Look-ups in named tables: a row name and a column name give one cell, copied from the table.

Table toti
columns: bunavon, dof, larineb, piba
nizigu: [-18.95, -21.74, -1.44, 27.19]
sefulag: [11.61, 33.68, 15.25, 6.99]
metapug: [-24.22, 0.18, 60.36, 48.19]
tanol: [10.80, 23.84, -9.56, -18.97]
mit: [18.12, 37.34, 26.43, 52.67]
sobefal: [46.89, -30.31, -74.91, 50.68]
bib: [15.44, -59.47, -72.51, 18.93]
bafaf: [-49.99, 8.09, 56.65, -46.86]
logi: [-26.70, -17.52, 22.16, 22.98]
zuzon: [-65.85, -36.54, 43.18, 39.16]

What is the dof of zuzon in toti?
-36.54
What is the dof of nizigu in toti?
-21.74
What is the bunavon of sefulag in toti?
11.61
What is the larineb of logi in toti?
22.16
What is the dof of metapug in toti?
0.18
What is the bunavon of mit in toti?
18.12
What is the larineb of bafaf in toti?
56.65
What is the piba of sobefal in toti?
50.68
What is the bunavon of logi in toti?
-26.70
What is the piba of bafaf in toti?
-46.86
What is the piba of sefulag in toti?
6.99
What is the larineb of metapug in toti?
60.36
What is the larineb of nizigu in toti?
-1.44
What is the bunavon of zuzon in toti?
-65.85
What is the larineb of sefulag in toti?
15.25
What is the larineb of sobefal in toti?
-74.91
What is the piba of metapug in toti?
48.19
What is the larineb of mit in toti?
26.43
What is the bunavon of bib in toti?
15.44

gifikur.csv
,poz,goz,boz
bab,3.4,3.9,1.9
paz,5.1,2.6,1.8
bubabo,1.2,6.9,3.6
lim,1.2,8.1,5.0
ragupi,7.0,1.7,2.4
keluz,1.9,5.4,2.6
sabu,3.2,9.2,7.8

poz of sabu = 3.2
boz of sabu = 7.8
poz of ragupi = 7.0
poz of paz = 5.1
poz of lim = 1.2
goz of bab = 3.9
goz of paz = 2.6
goz of sabu = 9.2
boz of keluz = 2.6
poz of bab = 3.4
Row with the largest poz: ragupi

nomo =
      debosi  favilu
besa      58     219
puze      56      85
budu      33     157
sor       17     255

budu, debosi -> 33
sor, debosi -> 17
puze, favilu -> 85
besa, favilu -> 219
budu, favilu -> 157
besa, debosi -> 58
sor, favilu -> 255
puze, debosi -> 56
Which row has the largest debosi? besa

Table zum
fields: mal, gokoma, dakap, kufekab, vikomok
fino: [8361, 9042, 909, 5713, 7316]
gusozu: [5712, 6525, 2431, 3218, 4229]
nav: [8444, 7590, 1281, 5456, 7303]
vin: [9159, 9027, 195, 6013, 8148]

What is the gokoma of fino in zum?
9042
What is the mal of gusozu in zum?
5712
What is the vikomok of gusozu in zum?
4229
What is the gokoma of gusozu in zum?
6525
What is the dakap of gusozu in zum?
2431
What is the vikomok of vin in zum?
8148
What is the dakap of fino in zum?
909
What is the mal of vin in zum?
9159
What is the gokoma of nav in zum?
7590
What is the kufekab of fino in zum?
5713

Table mize
          rokez  bilifas
tuv      -20250     5894
duvilar   90549   -54517
sogu      -3610    28641

tuv, rokez => -20250
sogu, bilifas => 28641
sogu, rokez => -3610
tuv, bilifas => 5894
duvilar, rokez => 90549
duvilar, bilifas => -54517

bimidap =
,led,sig,mafi,dov,luk,kiz,fima
bod,22,147,167,217,152,121,146
pubi,174,93,152,141,106,94,153
gaf,117,171,78,73,147,178,69
nibini,182,90,161,146,96,100,157
toladu,183,88,170,140,95,77,168
tabuf,176,187,40,48,165,225,36
bes,17,134,166,225,152,115,151
zuse,162,56,184,164,59,76,186
non,101,166,94,101,166,175,99
liv,168,74,173,139,73,84,181
zin,101,168,93,93,166,165,92
sava,55,189,115,152,198,160,88
ger,113,177,74,95,168,182,89
zozuza,183,83,159,130,83,100,172

kiz of tabuf is 225
kiz of non is 175
kiz of bod is 121
kiz of gaf is 178
led of non is 101
led of zuse is 162
fima of gaf is 69
led of gaf is 117
kiz of nibini is 100
kiz of pubi is 94
dov of zin is 93
sig of non is 166
luk of bod is 152
Row with the largest dov: bes

peb:
fields: meb, vedu, naradi, gipi, kidan, gazedur, fitisig, kofilud, gopep
riguri: [51795, 43673, 33403, 51347, 74895, 17524, 55218, 61994, 49268]
taf: [49099, 77039, 65783, 61211, 49273, 59410, 67453, 37020, 70320]
mume: [24452, 64236, 47457, 48942, 46696, 79548, 45813, 33878, 32721]
rez: [33429, 53130, 34699, 55624, 37199, 81566, 33760, 41513, 23083]
lup: [37785, 45003, 30158, 49702, 35678, 66063, 32876, 48556, 18921]
runamu: [30145, 56245, 38071, 54988, 39604, 83662, 36149, 38926, 25963]

kofilud of riguri: 61994
gazedur of riguri: 17524
fitisig of riguri: 55218
kidan of riguri: 74895
gopep of rez: 23083
gazedur of rez: 81566
kofilud of runamu: 38926
kofilud of lup: 48556
gipi of mume: 48942
gopep of mume: 32721
vedu of mume: 64236
vedu of taf: 77039
gopep of lup: 18921
meb of lup: 37785
gopep of taf: 70320
meb of runamu: 30145
meb of mume: 24452
kofilud of rez: 41513
fitisig of runamu: 36149
gipi of rez: 55624

zeti.csv
,saka,guleme,rak
zadu,7.23,0.60,8.06
vabe,4.44,6.29,1.17
pon,0.68,1.07,4.51
zav,6.76,0.64,3.74
toz,4.45,7.51,0.58
zev,6.52,4.49,3.49

zav, guleme -> 0.64
zev, rak -> 3.49
toz, guleme -> 7.51
vabe, saka -> 4.44
zav, rak -> 3.74
zadu, guleme -> 0.60
toz, saka -> 4.45
pon, rak -> 4.51
zadu, saka -> 7.23
zev, guleme -> 4.49
zev, saka -> 6.52
Row with the largest saka: zadu

vomin:
,poda,dov,nurepur
bomasum,0.188,0.612,-0.496
nakapub,0.267,0.410,-0.365
dat,-0.309,-0.128,0.228
rutu,0.490,0.212,-0.181
fik,-0.550,-0.338,0.428
doterif,-0.280,-0.234,0.242

rutu, nurepur => -0.181
fik, poda => -0.550
dat, poda => -0.309
bomasum, nurepur => -0.496
doterif, dov => -0.234
bomasum, dov => 0.612
nakapub, poda => 0.267
fik, dov => -0.338
nakapub, nurepur => -0.365
dat, nurepur => 0.228

kuvuni =
	zam	vifisi	vaf
gufo	0.28	-0.11	-0.20
non	0.08	-0.32	-0.01
fonem	-0.58	-0.07	0.34
totoden	-0.22	-0.23	0.16
ges	0.24	0.60	-0.37
mapus	0.58	0.30	-0.50
zim	-0.37	-0.52	0.33

zam of fonem is -0.58
vaf of totoden is 0.16
zam of ges is 0.24
vaf of zim is 0.33
vaf of mapus is -0.50
vaf of non is -0.01
vifisi of ges is 0.60
vifisi of mapus is 0.30
zam of non is 0.08
vifisi of totoden is -0.23
zam of mapus is 0.58
vifisi of fonem is -0.07
zam of zim is -0.37
vaf of fonem is 0.34
vifisi of zim is -0.52
vifisi of non is -0.32
zam of gufo is 0.28
zam of totoden is -0.22

Table mupumu
        mas  vitobog  sizotus
loriru   54      152       50
visi    187       36      207
fas     118      126      130
mev      44       41       81
vobon    50      102       66
danur    50       34      234
zun     100       71      127

What is the vitobog of danur in mupumu?
34
What is the sizotus of vobon in mupumu?
66
What is the mas of vobon in mupumu?
50
What is the sizotus of mev in mupumu?
81
What is the vitobog of vobon in mupumu?
102
What is the vitobog of loriru in mupumu?
152
What is the sizotus of fas in mupumu?
130
What is the vitobog of visi in mupumu?
36
What is the mas of mev in mupumu?
44
What is the vitobog of fas in mupumu?
126
What is the mas of fas in mupumu?
118
What is the sizotus of loriru in mupumu?
50

Table fulus
columns: volo, daz, zofevuk, mig, mapunes, poz, losu, vip, pabiroz, nibuvez
rami: [0.1, 0.1, -0.7, 0.1, -0.8, -0.7, -0.2, -0.2, -0.7, 0.1]
loko: [-0.9, 0.1, -0.6, -0.2, -0.4, 0.4, 0.4, -0.3, 0.0, -0.2]
mosoka: [-0.5, 0.2, -0.1, 0.5, -0.3, -0.6, -0.1, 0.1, 0.5, 0.0]
res: [-0.1, 0.1, 0.1, -0.8, -0.2, -0.5, -0.9, -0.8, 0.0, -0.3]
sog: [-0.2, -0.4, -1.0, -0.6, -0.9, -0.1, -0.5, 0.0, -0.4, 0.0]
kefaz: [-0.7, 0.6, -0.5, -0.3, -0.5, 0.1, -0.5, 0.1, -0.1, -0.4]
fepofik: [-0.5, -0.1, -0.4, -0.5, -0.6, 0.4, 0.5, -0.3, -0.6, -0.4]

What is the volo of kefaz in fulus?
-0.7
What is the poz of rami in fulus?
-0.7
What is the poz of fepofik in fulus?
0.4
What is the mig of kefaz in fulus?
-0.3
What is the mapunes of loko in fulus?
-0.4
What is the volo of fepofik in fulus?
-0.5
What is the zofevuk of res in fulus?
0.1
What is the mig of sog in fulus?
-0.6
What is the mapunes of fepofik in fulus?
-0.6
What is the zofevuk of fepofik in fulus?
-0.4

